Here is a tiny trained network, its code and every weight. The questions are about switching its units off for an input and a target symbol, where a switched-off unit gives its printed mean instead of its output.

import numpy as np


def w(rows, s, z=0):
    codes = np.array(rows[::2]) - 128.0
    scale = np.full(codes.shape[1], s)
    scale[-1] = z or s
    return codes * scale


def norm(h):
    return h / np.sqrt((h * h).mean(-1, keepdims=True) + 1e-5)


def f(y):
    return np.maximum(y, 0)


def softmax(a):
    e = np.exp(a - a.max(-1, keepdims=True))
    return e / e.sum(-1, keepdims=True)


def log_softmax(a):
    a = a - a.max(-1, keepdims=True)
    return a - np.log(np.exp(a).sum(-1, keepdims=True))


def net(x, mask):
    ids = ['βγεζθπσφψ'.index(c) for c in x.split()]
    T = len(ids)
    res = E[ids] + P[:T]
    u = 0
    for l in range(3):
        r = norm(res)
        for j in range(2):
            rows = slice(3 * j, 3 * j + 3)
            q, k, v = (r @ M[l][rows].T for M in (Q, K, V))
            z = softmax(np.where(np.tri(T) > 0, q @ k.T / 3**0.5, -1e9)) @ v
            o = O[l][rows]
            res = res + np.where(mask[u + j], z, o[:, -1]) @ o[:, :-1]
        u += 2
        y = f(norm(res) @ A[l][:, :-1].T + A[l][:, -1])
        res = res + np.where(mask[u : u + 4], y, B[l][:, -1]) @ B[l][:, :-1]
        u += 4
    return log_softmax(norm(res)[-1] @ U[:, :-1].T + U[:, -1])


Q, K, V, O, A, B = {}, {}, {}, {}, {}, {}
E = w([
[197,164,133,89,142,122,77,72,146],'β',
[73,174,121,179,173,225,125,108,39],'γ',
[138,104,102,150,130,207,168,140,202],'ε',
[151,141,126,217,121,155,152,115,179],'ζ',
[145,72,190,127,108,219,171,145,158],'θ',
[235,92,131,202,100,98,165,79,55],'π',
[122,86,197,103,78,157,219,165,172],'σ',
[102,108,167,167,171,67,178,125,159],'φ',
[250,82,170,85,118,158,172,190,85],'ψ',
],0.021)
P = w([
[133,186,102,104,147,169,251,45,133],'0',
[144,197,161,133,193,161,190,89,189],'1',
[133,191,169,138,185,150,151,98,181],'2',
[149,171,153,154,177,142,136,113,186],'3',
[148,151,148,154,164,138,133,119,174],'4',
[146,134,142,154,154,134,122,128,157],'5',
[146,118,139,155,143,130,116,138,145],'6',
[141,108,130,155,129,128,105,151,138],'7',
[133,92,129,154,124,126,99,156,124],'8',
[128,85,122,153,112,122,88,165,111],'9',
[120,70,115,155,104,118,76,170,105],'10',
[114,57,114,147,91,114,66,167,91],'11',
[112,39,109,159,88,111,64,177,82],'12',
[107,18,104,160,71,107,56,182,71],'13',
],0.013)
Q[0] = w([
[162,55,178,191,77,107,149,93,198],'0.h1',
[115,126,145,143,177,101,187,172,112],'0.h1',
[133,90,76,211,128,149,254,226,163],'0.h1',
[97,222,67,48,150,68,54,88,117],'0.h2',
[133,79,69,81,101,80,38,111,63],'0.h2',
[206,33,107,196,111,159,70,160,202],'0.h2',
],0.0074)
K[0] = w([
[131,28,147,156,71,79,72,183,159],'0.h1',
[198,64,111,116,147,90,93,194,118],'0.h1',
[85,48,129,134,124,108,51,173,74],'0.h1',
[131,195,168,71,150,170,104,17,211],'0.h2',
[165,197,103,47,99,150,140,44,106],'0.h2',
[88,38,130,112,56,89,1,197,119],'0.h2',
],0.0085)
V[0] = w([
[201,184,92,112,137,156,60,254,86],'0.h1',
[172,129,84,98,126,147,157,202,66],'0.h1',
[71,205,66,67,161,104,50,73,169],'0.h1',
[183,95,195,41,140,31,145,146,117],'0.h2',
[130,156,63,130,187,185,206,218,83],'0.h2',
[100,175,187,132,41,86,86,128,137],'0.h2',
],0.0058)
O[0] = w([
[151,41,136,133,131,174,159,49,185,67],'0.h1',
[155,163,136,82,162,57,116,2,76,100],'0.h1',
[154,121,131,104,126,73,156,136,48,2],'0.h1',
[79,182,163,150,125,114,58,159,189,121],'0.h2',
[139,75,176,177,126,86,174,116,155,127],'0.h2',
[154,160,124,189,81,134,66,136,161,88],'0.h2',
],0.0072,0.0071)
A[0] = w([
[94,58,198,168,78,93,157,134,141,223],'0.n1',
[65,80,103,40,151,92,254,64,2,120],'0.n2',
[223,107,177,151,189,136,99,77,80,8],'0.n3',
[182,55,123,29,123,147,172,69,154,49],'0.n4',
],0.0057,0.0018)
B[0] = w([
[179,90,65,184,144,83,50,56,172,254],'0.n1',
[123,155,207,97,168,124,144,147,151,153],'0.n2',
[142,137,145,162,110,109,254,208,119,188],'0.n3',
[126,139,113,108,147,113,112,188,92,173],'0.n4',
],0.01,0.0043)
Q[1] = w([
[135,90,151,185,127,128,114,113,168],'1.h1',
[136,65,38,160,164,145,158,136,82],'1.h1',
[156,147,97,175,109,175,117,149,182],'1.h1',
[100,225,162,29,136,94,75,173,123],'1.h2',
[39,114,195,140,90,142,115,133,131],'1.h2',
[172,134,124,52,145,107,141,117,2],'1.h2',
],0.013)
K[1] = w([
[142,22,117,123,71,68,100,166,99],'1.h1',
[102,56,78,201,97,151,84,69,90],'1.h1',
[135,109,196,157,30,119,68,156,133],'1.h1',
[133,246,141,78,188,146,116,118,189],'1.h2',
[60,179,61,149,152,84,136,77,94],'1.h2',
[186,200,134,128,160,195,188,149,103],'1.h2',
],0.012)
V[1] = w([
[160,93,122,77,108,96,156,200,121],'1.h1',
[150,44,188,148,148,219,131,182,92],'1.h1',
[118,133,146,134,187,197,124,124,73],'1.h1',
[58,133,18,139,248,40,152,116,154],'1.h2',
[82,74,107,106,103,122,163,176,191],'1.h2',
[142,179,22,158,61,254,140,69,166],'1.h2',
],0.0081)
O[1] = w([
[169,85,110,94,234,181,146,24,230,113],'1.h1',
[93,144,169,88,255,124,74,124,64,254],'1.h1',
[125,173,94,138,150,129,106,148,87,114],'1.h1',
[129,74,58,150,150,92,159,133,181,135],'1.h2',
[91,80,226,123,123,76,169,185,153,146],'1.h2',
[181,91,109,128,128,147,153,34,50,182],'1.h2',
],0.0089,0.0053)
A[1] = w([
[170,209,166,93,118,196,2,124,168,250],'1.n1',
[16,100,179,171,149,186,148,115,135,129],'1.n2',
[189,77,71,140,26,147,215,174,68,4],'1.n3',
[135,241,36,117,122,122,24,108,106,132],'1.n4',
],0.0084,0.0029)
B[1] = w([
[160,97,52,93,119,130,169,144,184,254],'1.n1',
[105,144,123,151,67,136,128,24,89,214],'1.n2',
[183,114,103,246,138,52,167,85,77,171],'1.n3',
[203,233,116,73,120,189,109,104,165,209],'1.n4',
],0.013,0.0073)
Q[2] = w([
[217,45,123,204,50,151,134,148,86],'2.h1',
[130,105,166,129,43,170,134,65,104],'2.h1',
[177,43,14,144,235,159,82,62,135],'2.h1',
[219,21,174,167,180,156,119,60,174],'2.h2',
[132,31,121,218,134,106,91,97,182],'2.h2',
[149,102,235,160,254,199,83,105,219],'2.h2',
],0.0094)
K[2] = w([
[150,77,78,207,87,81,5,54,93],'2.h1',
[91,59,183,105,63,89,82,103,103],'2.h1',
[188,66,76,126,162,201,69,222,131],'2.h1',
[196,14,179,179,114,92,66,164,89],'2.h2',
[100,25,53,106,32,87,44,157,114],'2.h2',
[168,1,175,77,148,120,48,182,74],'2.h2',
],0.0088)
V[2] = w([
[117,106,108,170,133,137,8,147,133],'2.h1',
[140,130,175,159,139,104,136,173,109],'2.h1',
[119,144,101,117,169,107,145,98,97],'2.h1',
[92,102,120,178,132,89,111,115,96],'2.h2',
[143,133,138,98,99,146,148,197,79],'2.h2',
[175,86,142,117,119,130,156,160,130],'2.h2',
],0.012)
O[2] = w([
[99,187,118,149,185,159,218,110,117,1],'2.h1',
[101,56,126,221,142,97,126,70,75,114],'2.h1',
[88,198,83,152,174,92,95,208,123,148],'2.h1',
[211,221,129,76,89,102,111,158,174,131],'2.h2',
[150,69,122,187,155,178,91,2,178,40],'2.h2',
[148,160,132,68,211,85,137,133,144,205],'2.h2',
],0.0086,0.0054)
A[2] = w([
[55,150,138,174,112,124,103,249,188,43],'2.n1',
[79,111,126,103,116,225,79,101,134,129],'2.n2',
[87,230,169,158,170,216,73,92,35,42],'2.n3',
[103,136,137,151,38,183,138,94,150,3],'2.n4',
],0.012,0.0043)
B[2] = w([
[37,108,76,112,98,17,136,248,199,255],'2.n1',
[114,203,95,207,139,73,125,142,116,219],'2.n2',
[25,177,159,42,177,87,119,135,54,221],'2.n3',
[177,76,196,42,67,131,81,132,141,160],'2.n4',
],0.011,0.006)
U = w([
[58,127,77,149,181,124,110,9,188,120],'β',
[150,87,158,87,234,219,194,235,108,139],'γ',
[114,145,214,106,57,164,148,118,137,195],'ε',
[156,254,72,84,153,189,136,127,195,146],'ζ',
[108,166,118,122,147,151,149,141,129,4],'θ',
[180,161,117,196,142,110,207,159,67,148],'π',
[48,235,163,94,182,164,143,143,67,236],'σ',
[103,159,118,117,149,155,150,145,127,16],'φ',
[49,155,87,136,127,91,157,213,191,154],'ψ',
],0.0075,0.0031)

Each question gives the input, a string of symbols that net reads in full, and the target symbol t.
The units are the heads (3 rows each of Q, K, V and O) and the neurons (one row each of A and B). Each row of codes is followed by its name. A weight is (code - 128) times the scale printed after its matrix; where a second scale follows, it is the last column's (O, A, B and U).
mask holds one flag per unit, layer by layer, with each layer's heads first. A switched-off unit (its flag False) gives its mean, the last column of its rows in O or B, instead of its output. The means were averaged over made-up inputs and are rounded, as every weight is.
A unit's drop is (log p(t) with every unit on - log p(t) with that unit switched off) / (log p(t) with every unit on - log p(t) with every unit switched off).
The circuit of an input: a set's keep is (log p(t) with only the set's units on - log p(t) with every unit switched off) / (log p(t) with every unit on - log p(t) with every unit switched off). Starting from the 12 units with the biggest drops (on a tie, the unit counted first), units are removed one at a time, each time the one whose removal leaves the highest keep (on an exact tie, the one counted first), for as long as the keep stays at least 0.8.
circuit, biggest first: the units of the circuit, biggest drop first
k most important neurons of layer l: the k neurons of layer l with the biggest drops, biggest first
heads that matter: for each layer, one digit per head in row order, 1 if its drop is at least 0.15 and else 0, layers parted by /
drop of u: that unit's drop, to one decimal
input φ φ ε ζ β β ζ ζ ε ψ θ θ, target β: heads that matter : 10 / 00 / 00
input ψ ψ ζ π ε φ ζ φ π φ ζ γ ε, target π: circuit, biggest first : (0.h2 2.n1 1.n3)
input π σ ε, target ε: heads that matter : 00 / 01 / 00
input β β ζ ψ ζ ζ ζ, target π: heads that matter : 01 / 11 / 00
input β β β β σ φ σ φ β ψ ε σ β ε, target ε: circuit, biggest first : (1.h2 1.n2 2.n4)
input ε ζ ε π θ ζ γ ζ γ φ ζ β β, target ζ: circuit, biggest first : (1.n4)
input ζ ζ φ ζ ψ γ φ φ ζ σ β π ζ ε, target ζ: circuit, biggest first : (2.h1 2.n1)
input ψ ε β φ θ, target ψ: heads that matter : 00 / 01 / 00
input π ζ θ β θ ζ ζ π β ψ ε ψ π σ, target β: circuit, biggest first : (1.h1 2.h2)
input φ ζ ζ γ γ ζ ψ ε π ζ, target ζ: circuit, biggest first : (1.h2 2.n1)
input β ψ π γ ζ ψ ζ γ β ε, target γ: circuit, biggest first : (0.h2 1.h2 2.n1)
input ζ β ψ π φ ζ γ θ, target σ: heads that matter : 01 / 10 / 00
input π θ π ζ θ, target ζ: heads that matter : 00 / 10 / 10
input ε σ γ φ ζ θ ζ, target σ: heads that matter : 00 / 10 / 00
input π ζ ψ φ ζ β σ β β ε, target γ: heads that matter : 11 / 10 / 00
input π ψ φ ζ φ σ β σ ζ σ γ γ β, target ζ: heads that matter : 00 / 00 / 00
input β β φ θ θ, target ψ: circuit, biggest first : (1.h2 2.n1)
input φ θ ε β β φ ζ σ ζ ψ ζ, target β: heads that matter : 00 / 00 / 00
input β φ β ε γ π γ β σ ε β θ ε, target σ: heads that matter : 00 / 10 / 00
input β ε γ γ ψ ζ β θ π φ θ ζ ε, target σ: heads that matter : 01 / 10 / 10
input ζ ζ β π π ζ ζ β φ θ ζ σ, target ε: heads that matter : 00 / 01 / 10
input ε σ γ σ φ ζ θ ζ, target σ: heads that matter : 01 / 10 / 00
input ζ ζ ζ β φ ζ ψ ζ φ, target β: most important neuron of layer 0 : (0.n4)
input φ ζ ζ, target ψ: drop of 1.h2 : 0.7
input ψ ζ σ π θ π φ β β β γ σ, target ε: drop of 1.n2 : 0.1
input ψ φ ε ζ θ σ σ β ζ π ε, target ζ: drop of 1.h2 : 0.0
input ε φ ζ, target ψ: drop of 2.n1 : 0.1
input θ π γ φ φ φ θ ψ γ ζ γ π σ θ, target ε: 2 most important neurons of layer 0 : (0.n1 0.n3)
